Here is a tiny trained network, its code and every weight. The questions are about switching its units off for an input and a target symbol, where a switched-off unit gives its printed mean instead of its output.

import numpy as np


def w(rows, s, z=0):
    codes = np.array(rows[::2]) - 128.0
    scale = np.full(codes.shape[1], s)
    scale[-1] = z or s
    return codes * scale


def softmax(a):
    e = np.exp(a - a.max(-1, keepdims=True))
    return e / e.sum(-1, keepdims=True)


def log_softmax(a):
    a = a - a.max(-1, keepdims=True)
    return a - np.log(np.exp(a).sum(-1, keepdims=True))


def net(x, mask):
    ids = ['αβδεζλπστφ'.index(c) for c in x.split()]
    T = len(ids)
    res = E[ids] + P[:T]
    u = 0
    for l in range(3):
        r = res
        for j in range(3):
            rows = slice(3 * j, 3 * j + 3)
            q, k, v = (r @ M[l][rows].T for M in (Q, K, V))
            z = softmax(np.where(np.tri(T) > 0, q @ k.T / 3**0.5, -1e9)) @ v
            o = O[l][rows]
            res = res + np.where(mask[u + j], z, o[:, -1]) @ o[:, :-1]
        u += 3
    return log_softmax(res[-1] @ U[:, :-1].T + U[:, -1])


Q, K, V, O = {}, {}, {}, {}
E = w([
[102,216,71,32,140],'α',
[181,13,92,82,183],'β',
[238,158,194,99,143],'δ',
[160,45,177,232,169],'ε',
[109,29,223,66,12],'ζ',
[52,209,215,212,158],'λ',
[245,165,7,109,69],'π',
[33,91,199,43,210],'σ',
[4,72,32,148,140],'τ',
[111,222,89,214,48],'φ',
],0.011)
P = w([
[140,102,143,99,128],'0',
[133,169,195,112,162],'1',
[121,161,185,99,118],'2',
[101,144,171,80,86],'3',
[92,135,157,56,48],'4',
[88,122,135,29,36],'5',
[69,116,137,35,4],'6',
[71,55,136,48,24],'7',
],0.0025)
Q[0] = w([
[122,20,130,92,135],'L0H0',
[158,104,120,95,62],'L0H0',
[161,106,103,99,59],'L0H0',
[193,121,101,230,164],'L0H1',
[89,153,80,63,167],'L0H1',
[153,123,67,179,75],'L0H1',
[60,122,120,131,43],'L0H2',
[136,250,147,113,64],'L0H2',
[115,80,109,183,101],'L0H2',
],0.012)
K[0] = w([
[107,184,139,100,25],'L0H0',
[97,85,218,96,40],'L0H0',
[71,85,233,113,55],'L0H0',
[194,135,119,223,143],'L0H1',
[26,177,85,96,203],'L0H1',
[164,179,75,175,63],'L0H1',
[65,109,98,112,59],'L0H2',
[144,210,136,138,5],'L0H2',
[90,48,134,179,111],'L0H2',
],0.011)
V[0] = w([
[194,208,56,163,169],'L0H0',
[94,234,115,151,241],'L0H0',
[147,111,137,194,248],'L0H0',
[167,110,158,138,20],'L0H1',
[101,228,58,158,157],'L0H1',
[38,100,131,86,165],'L0H1',
[80,2,131,75,102],'L0H2',
[48,117,88,138,16],'L0H2',
[67,45,154,88,150],'L0H2',
],0.0082)
O[0] = w([
[81,35,146,123,126,33],'L0H0',
[99,58,80,136,100,3],'L0H0',
[117,88,116,108,18,73],'L0H0',
[206,159,116,178,162,159],'L0H1',
[62,89,61,124,88,55],'L0H1',
[86,170,137,58,162,141],'L0H1',
[185,118,97,158,254,160],'L0H2',
[123,248,108,161,179,124],'L0H2',
[153,98,121,167,203,133],'L0H2',
],0.0082,0.0034)
Q[1] = w([
[63,101,150,79,35],'L1H0',
[201,97,116,55,90],'L1H0',
[168,177,205,145,206],'L1H0',
[61,209,156,129,85],'L1H1',
[105,3,151,167,123],'L1H1',
[162,133,105,239,88],'L1H1',
[139,173,49,129,124],'L1H2',
[118,125,27,142,55],'L1H2',
[105,43,161,144,45],'L1H2',
],0.0069)
K[1] = w([
[124,71,146,185,175],'L1H0',
[81,168,181,168,155],'L1H0',
[143,182,60,111,115],'L1H0',
[80,41,22,73,111],'L1H1',
[192,132,122,245,135],'L1H1',
[92,91,157,168,170],'L1H1',
[200,254,187,212,145],'L1H2',
[184,163,79,211,94],'L1H2',
[137,92,19,138,84],'L1H2',
],0.0081)
V[1] = w([
[76,173,237,239,82],'L1H0',
[193,138,66,240,153],'L1H0',
[73,41,218,184,201],'L1H0',
[95,219,255,95,165],'L1H1',
[106,87,116,28,172],'L1H1',
[94,58,170,228,153],'L1H1',
[32,156,181,198,91],'L1H2',
[154,92,18,210,62],'L1H2',
[76,71,130,22,125],'L1H2',
],0.0061)
O[1] = w([
[119,234,230,160,159,119],'L1H0',
[165,181,36,185,176,161],'L1H0',
[137,36,214,155,254,86],'L1H0',
[55,198,201,105,85,192],'L1H1',
[94,35,148,92,134,151],'L1H1',
[120,138,161,226,223,95],'L1H1',
[171,251,153,108,154,64],'L1H2',
[181,130,4,138,107,2],'L1H2',
[87,115,106,81,201,73],'L1H2',
],0.0063,0.007)
Q[2] = w([
[68,152,77,97,63],'L2H0',
[68,170,154,134,93],'L2H0',
[200,113,166,173,165],'L2H0',
[113,155,175,2,61],'L2H1',
[201,180,100,166,146],'L2H1',
[163,110,160,119,193],'L2H1',
[11,121,194,42,109],'L2H2',
[134,33,103,54,160],'L2H2',
[95,69,119,94,215],'L2H2',
],0.0052)
K[2] = w([
[33,109,63,93,60],'L2H0',
[92,176,140,67,102],'L2H0',
[210,167,156,172,151],'L2H0',
[82,141,145,14,84],'L2H1',
[115,132,87,210,98],'L2H1',
[171,189,151,157,125],'L2H1',
[188,206,254,167,120],'L2H2',
[93,143,143,99,226],'L2H2',
[135,181,123,59,214],'L2H2',
],0.0056)
V[2] = w([
[41,97,78,165,73],'L2H0',
[190,188,148,54,149],'L2H0',
[60,81,97,180,90],'L2H0',
[144,163,111,129,2],'L2H1',
[121,134,201,118,218],'L2H1',
[171,53,70,145,139],'L2H1',
[64,66,155,207,153],'L2H2',
[220,144,139,16,147],'L2H2',
[182,184,173,148,168],'L2H2',
],0.0055)
O[2] = w([
[181,165,203,154,182,2],'L2H0',
[66,83,74,111,143,230],'L2H0',
[171,162,180,147,137,22],'L2H0',
[118,38,123,167,76,96],'L2H1',
[180,191,98,100,181,221],'L2H1',
[77,191,163,138,76,45],'L2H1',
[96,56,92,195,86,104],'L2H2',
[254,206,113,37,120,180],'L2H2',
[168,76,161,83,154,235],'L2H2',
],0.0055,0.0036)
U = w([
[212,71,241,97,60,159],'α',
[167,158,106,125,149,37],'β',
[206,112,2,97,80,129],'δ',
[38,66,75,68,59,102],'ε',
[214,145,181,242,200,130],'ζ',
[29,139,10,177,188,124],'λ',
[135,236,109,147,70,144],'π',
[107,130,157,75,188,1],'σ',
[177,15,58,129,175,221],'τ',
[26,153,240,194,98,200],'φ',
],0.0066,0.0054)

Each question gives the input, a string of symbols that net reads in full, and the target symbol t.
The units are the heads (3 rows each of Q, K, V and O). Each row of codes is followed by its name. A weight is (code - 128) times the scale printed after its matrix; where a second scale follows, it is the last column's (O and U).
mask holds one flag per head, layer by layer. A switched-off head (its flag False) gives its mean, the last column of its rows in O, instead of its output. The means were averaged over made-up inputs and are rounded, as every weight is.
A unit's drop is (log p(t) with every unit on - log p(t) with that unit switched off) / (log p(t) with every unit on - log p(t) with every unit switched off).
The circuit of an input: a set's keep is (log p(t) with only the set's units on - log p(t) with every unit switched off) / (log p(t) with every unit on - log p(t) with every unit switched off). Starting from all 9 units, units are removed one at a time, each time the one whose removal leaves the highest keep (on an exact tie, the one counted first), for as long as the keep stays at least 0.8.
circuit, biggest first: the units of the circuit, biggest drop first
unit that matters most: the unit with the biggest drop
which heads matter: for each layer, one digit per head in row order, 1 if its drop is at least 0.15 and else 0, layers parted by /
drop when u is switched off: that unit's drop, to one decimal
input λ λ σ ζ δ, target σ: unit that matters most	L1H2
input φ τ α τ δ ζ π π, target π: circuit, biggest first	[L0H0; L1H0]
input σ δ τ ε, target ζ: circuit, biggest first	[L1H1; L0H2]
input τ σ β α ζ λ β ε, target α: which heads matter	111 / 110 / 001
input ζ λ β σ π τ π ε, target π: circuit, biggest first	[L1H0; L1H1; L0H0]
input ε ζ ζ λ τ, target λ: circuit, biggest first	[L0H2; L2H0; L0H0]
input ζ φ β λ τ, target φ: circuit, biggest first	[L1H2; L0H2; L0H0; L1H1]
input β σ δ τ ζ π β, target π: which heads matter	100 / 110 / 000
input σ α ζ β, target α: which heads matter	110 / 111 / 001
input π σ ε λ ζ β π δ, target π: circuit, biggest first	[L1H0; L0H0]
input β β ζ, target ζ: circuit, biggest first	[L0H2; L0H0]
input φ ζ δ, target φ: which heads matter	110 / 101 / 101
input β ζ β π ε, target π: circuit, biggest first	[L1H1; L1H0; L0H0]
input λ ε τ, target λ: which heads matter	111 / 011 / 001
input ε ε π α δ ζ β, target α: unit that matters most	L0H0
input α β ε λ ζ λ, target α: circuit, biggest first	[L0H1; L1H0; L2H2; L0H0]
input σ α σ, target ε: which heads matter	011 / 110 / 001
input β ε ζ α λ, target α: which heads matter	110 / 111 / 001
input λ π α φ ζ σ π π, target π: which heads matter	100 / 100 / 000
input ε β ζ β σ β λ, target σ: unit that matters most	L0H1
input δ π ζ, target π: circuit, biggest first	[L1H0; L0H0]
input ε ε δ ζ δ π φ, target φ: which heads matter	111 / 001 / 001
input δ β δ ε α, target ε: which heads matter	011 / 010 / 000
input λ α λ λ β β λ, target τ: drop when L2H2 is switched off	0.0
